Below are the code and all the weights of a small trained network. Each question names an input and a target symbol and asks about switching units off, where a switched-off unit gives its printed mean instead of its output.

import numpy as np


def w(rows, s, z=0):
    codes = np.array(rows[::2]) - 128.0
    scale = np.full(codes.shape[1], s)
    scale[-1] = z or s
    return codes * scale


def f(y):
    return y / 2 * (1 + np.tanh(0.7978845608 * (y + 0.044715 * y**3)))


def softmax(a):
    e = np.exp(a - a.max(-1, keepdims=True))
    return e / e.sum(-1, keepdims=True)


def log_softmax(a):
    a = a - a.max(-1, keepdims=True)
    return a - np.log(np.exp(a).sum(-1, keepdims=True))


def net(x, mask):
    ids = ['ΔΩαγζηθλμσφ'.index(c) for c in x.split()]
    T = len(ids)
    res = E[ids] + P[:T]
    u = 0
    for l in range(3):
        q, k, v = (res @ M[l].T for M in (Q, K, V))
        z = softmax(np.where(np.tri(T) > 0, q @ k.T / 4**0.5, -1e9)) @ v
        res = res + np.where(mask[u], z, O[l][:, -1]) @ O[l][:, :-1]
        u += 1
        y = f(res @ A[l][:, :-1].T + A[l][:, -1])
        res = res + np.where(mask[u : u + 8], y, B[l][:, -1]) @ B[l][:, :-1]
        u += 8
    return log_softmax(res[-1] @ U[:, :-1].T + U[:, -1])


Q, K, V, O, A, B = {}, {}, {}, {}, {}, {}
E = w([
[161,153,162,160,101],'Δ',
[205,155,142,146,66],'Ω',
[175,51,144,119,200],'α',
[147,128,152,134,163],'γ',
[144,151,206,6,129],'ζ',
[190,101,159,138,111],'η',
[87,72,160,137,248],'θ',
[141,4,132,212,98],'λ',
[96,126,101,120,90],'μ',
[155,32,15,89,36],'σ',
[121,159,90,108,169],'φ',
],0.017)
P = w([
[76,169,166,179,42],'0',
[121,139,157,126,106],'1',
[139,124,147,96,115],'2',
[167,103,141,59,124],'3',
[176,89,131,35,124],'4',
[176,79,128,13,127],'5',
[161,71,113,2,114],'6',
[119,53,91,15,111],'7',
[76,40,64,33,110],'8',
],0.0079)
Q[0] = w([
[143,42,91,97,155],'0.h1',
[130,233,219,68,102],'0.h1',
[55,114,135,107,128],'0.h1',
[69,253,111,142,141],'0.h1',
],0.011)
K[0] = w([
[68,96,132,9,144],'0.h1',
[142,107,118,147,192],'0.h1',
[86,60,114,133,171],'0.h1',
[150,136,100,193,113],'0.h1',
],0.013)
V[0] = w([
[167,167,12,254,148],'0.h1',
[175,103,57,204,141],'0.h1',
[90,156,92,213,208],'0.h1',
[143,67,96,181,153],'0.h1',
],0.0063)
O[0] = w([
[16,168,134,231,74,2],'0.h1',
[134,180,199,131,254,70],'0.h1',
[116,163,103,183,142,42],'0.h1',
[142,135,222,71,64,101],'0.h1',
],0.0066,0.0064)
A[0] = w([
[147,100,143,107,139,54],'0.n1',
[117,150,108,54,120,166],'0.n2',
[148,144,161,154,193,91],'0.n3',
[95,148,27,150,109,9],'0.n4',
[152,156,97,114,72,152],'0.n5',
[96,99,125,124,183,230],'0.n6',
[152,151,250,123,143,188],'0.n7',
[124,158,152,167,141,2],'0.n8',
],0.012,0.0059)
B[0] = w([
[95,140,73,202,134,188],'0.n1',
[65,172,136,126,123,254],'0.n2',
[141,157,106,165,18,131],'0.n3',
[104,42,161,107,114,122],'0.n4',
[94,165,148,105,172,216],'0.n5',
[139,188,208,114,112,213],'0.n6',
[152,142,91,80,122,228],'0.n7',
[132,2,93,217,134,116],'0.n8',
],0.0091,0.0071)
Q[1] = w([
[190,128,118,82,140],'1.h1',
[143,107,116,242,83],'1.h1',
[132,99,6,210,131],'1.h1',
[146,119,194,245,124],'1.h1',
],0.011)
K[1] = w([
[104,97,138,69,214],'1.h1',
[153,90,163,227,75],'1.h1',
[253,151,106,219,89],'1.h1',
[127,114,103,247,142],'1.h1',
],0.012)
V[1] = w([
[134,156,67,124,82],'1.h1',
[109,116,114,98,66],'1.h1',
[170,142,118,147,138],'1.h1',
[4,175,133,112,170],'1.h1',
],0.015)
O[1] = w([
[20,123,160,81,109,143],'1.h1',
[106,75,209,9,180,225],'1.h1',
[89,116,120,149,117,66],'1.h1',
[148,118,102,72,217,254],'1.h1',
],0.012,0.0076)
A[1] = w([
[184,194,115,50,119,74],'1.n1',
[94,195,236,137,114,150],'1.n2',
[63,84,114,138,66,85],'1.n3',
[84,18,146,205,219,127],'1.n4',
[125,254,85,131,189,40],'1.n5',
[127,118,192,64,103,205],'1.n6',
[211,162,118,166,133,236],'1.n7',
[133,131,141,138,146,255],'1.n8',
],0.0093,0.0047)
B[1] = w([
[108,81,101,198,198,238],'1.n1',
[133,113,161,89,34,148],'1.n2',
[65,88,111,56,180,137],'1.n3',
[204,150,77,222,110,135],'1.n4',
[47,40,128,161,36,146],'1.n5',
[207,94,128,114,169,250],'1.n6',
[112,160,181,230,190,156],'1.n7',
[131,255,64,108,37,152],'1.n8',
],0.0079,0.02)
Q[2] = w([
[138,131,114,135,139],'2.h1',
[104,246,140,96,96],'2.h1',
[97,97,95,142,98],'2.h1',
[160,168,151,116,110],'2.h1',
],0.011)
K[2] = w([
[110,194,70,122,62],'2.h1',
[165,215,167,132,82],'2.h1',
[102,219,220,116,155],'2.h1',
[113,24,254,190,189],'2.h1',
],0.007)
V[2] = w([
[210,2,87,176,139],'2.h1',
[206,152,200,140,198],'2.h1',
[29,93,57,107,190],'2.h1',
[229,197,113,106,142],'2.h1',
],0.0094)
O[2] = w([
[183,105,221,235,60,239],'2.h1',
[173,168,135,137,154,253],'2.h1',
[15,190,203,82,132,224],'2.h1',
[202,244,120,113,95,174],'2.h1',
],0.011,0.017)
A[2] = w([
[66,98,176,183,60,3],'2.n1',
[146,197,130,148,206,132],'2.n2',
[92,138,143,155,2,61],'2.n3',
[172,209,185,145,135,28],'2.n4',
[191,93,89,158,198,194],'2.n5',
[86,127,204,126,146,66],'2.n6',
[19,139,167,117,194,200],'2.n7',
[135,161,113,63,207,177],'2.n8',
],0.0089,0.0039)
B[2] = w([
[201,198,92,53,170,141],'2.n1',
[150,112,7,132,223,224],'2.n2',
[25,93,177,187,252,137],'2.n3',
[135,23,116,78,116,253],'2.n4',
[12,165,189,99,112,182],'2.n5',
[138,93,2,111,119,214],'2.n6',
[130,158,72,173,31,215],'2.n7',
[76,190,248,208,135,211],'2.n8',
],0.0067,0.028)
U = w([
[184,226,100,105,66,174],'Δ',
[137,58,7,200,193,116],'Ω',
[162,23,89,123,91,103],'α',
[192,185,159,175,49,100],'γ',
[92,205,207,136,178,204],'ζ',
[127,62,99,84,127,50],'η',
[81,40,195,242,109,135],'θ',
[12,2,205,98,113,75],'λ',
[98,85,110,99,154,1],'μ',
[156,102,35,17,78,137],'σ',
[23,84,89,175,124,200],'φ',
],0.0067,0.0056)

Each question gives the input, a string of symbols that net reads in full, and the target symbol t.
The units are the heads (4 rows each of Q, K, V and O) and the neurons (one row each of A and B). Each row of codes is followed by its name. A weight is (code - 128) times the scale printed after its matrix; where a second scale follows, it is the last column's (O, A, B and U).
mask holds one flag per unit, layer by layer, with each layer's heads first. A switched-off unit (its flag False) gives its mean, the last column of its rows in O or B, instead of its output. The means were averaged over made-up inputs and are rounded, as every weight is.
A unit's drop is (log p(t) with every unit on - log p(t) with that unit switched off) / (log p(t) with every unit on - log p(t) with every unit switched off).
The circuit of an input: a set's keep is (log p(t) with only the set's units on - log p(t) with every unit switched off) / (log p(t) with every unit on - log p(t) with every unit switched off). Starting from the 12 units with the biggest drops (on a tie, the unit counted first), units are removed one at a time, each time the one whose removal leaves the highest keep (on an exact tie, the one counted first), for as long as the keep stays at least 0.8.
units of the circuit, in order: the units of the circuit, biggest drop first
k most important neurons of layer l: the k neurons of layer l with the biggest drops, biggest first
input θ Ω θ μ θ φ, target φ: most important neuron of layer 0 => (0.n2)
input φ Ω μ μ α α, target ζ: units of the circuit, in order => (2.n7, 2.h1)
input γ Ω Ω ζ α μ λ, target λ: 2 most important neurons of layer 1 => (1.n1, 1.n6)
input θ λ Ω ζ φ Ω α μ, target α: units of the circuit, in order => (2.h1, 0.h1, 2.n4, 2.n8)
input α σ Ω, target λ: units of the circuit, in order => (1.h1, 0.n5)
input Ω Ω μ Ω λ σ θ, target λ: units of the circuit, in order => (0.n5, 1.h1, 2.h1)
input Ω φ μ, target φ: units of the circuit, in order => (1.h1, 2.h1, 1.n5, 2.n7)
input μ μ μ λ σ Δ, target λ: units of the circuit, in order => (1.h1, 2.h1)
input α Ω Ω Ω ζ μ ζ η Δ, target α: 3 most important neurons of layer 2 => (2.n4, 2.n6, 2.n5)
input α σ η, target λ: units of the circuit, in order => (1.h1, 0.n5)
input ζ μ γ Δ α Ω θ, target α: units of the circuit, in order => (2.h1, 2.n4, 0.h1, 2.n8)
input Ω η Ω, target α: units of the circuit, in order => (2.h1, 1.h1)
input ζ φ Ω Ω Ω θ, target ζ: units of the circuit, in order => (0.n2, 2.n8, 1.h1)
input μ γ α ζ σ θ, target σ: 3 most important neurons of layer 1 => (1.n1, 1.n8, 1.n7)
input γ φ μ, target φ: 2 most important neurons of layer 1 => (1.n5, 1.n6)
input Ω φ ζ Ω α θ α μ θ, target α: 2 most important neurons of layer 0 => (0.n7, 0.n5)
input Ω θ γ, target Ω: units of the circuit, in order => (1.h1)
input Ω θ ζ μ Ω, target ζ: 2 most important neurons of layer 0 => (0.n7, 0.n2)
input θ μ θ ζ Ω, target ζ: 2 most important neurons of layer 0 => (0.n7, 0.n5)
input λ λ λ θ, target θ: units of the circuit, in order => (2.h1)
input α Ω α ζ Ω σ θ Ω, target σ: 2 most important neurons of layer 2 => (2.n6, 2.n1)
input Ω Ω α θ Ω α α Ω, target γ: 3 most important neurons of layer 0 => (0.n3, 0.n5, 0.n2)
input Ω θ Ω Ω θ μ θ λ Ω, target θ: 2 most important neurons of layer 1 => (1.n3, 1.n7)
input θ θ θ ζ Ω Ω σ φ, target σ: 3 most important neurons of layer 2 => (2.n6, 2.n1, 2.n7)
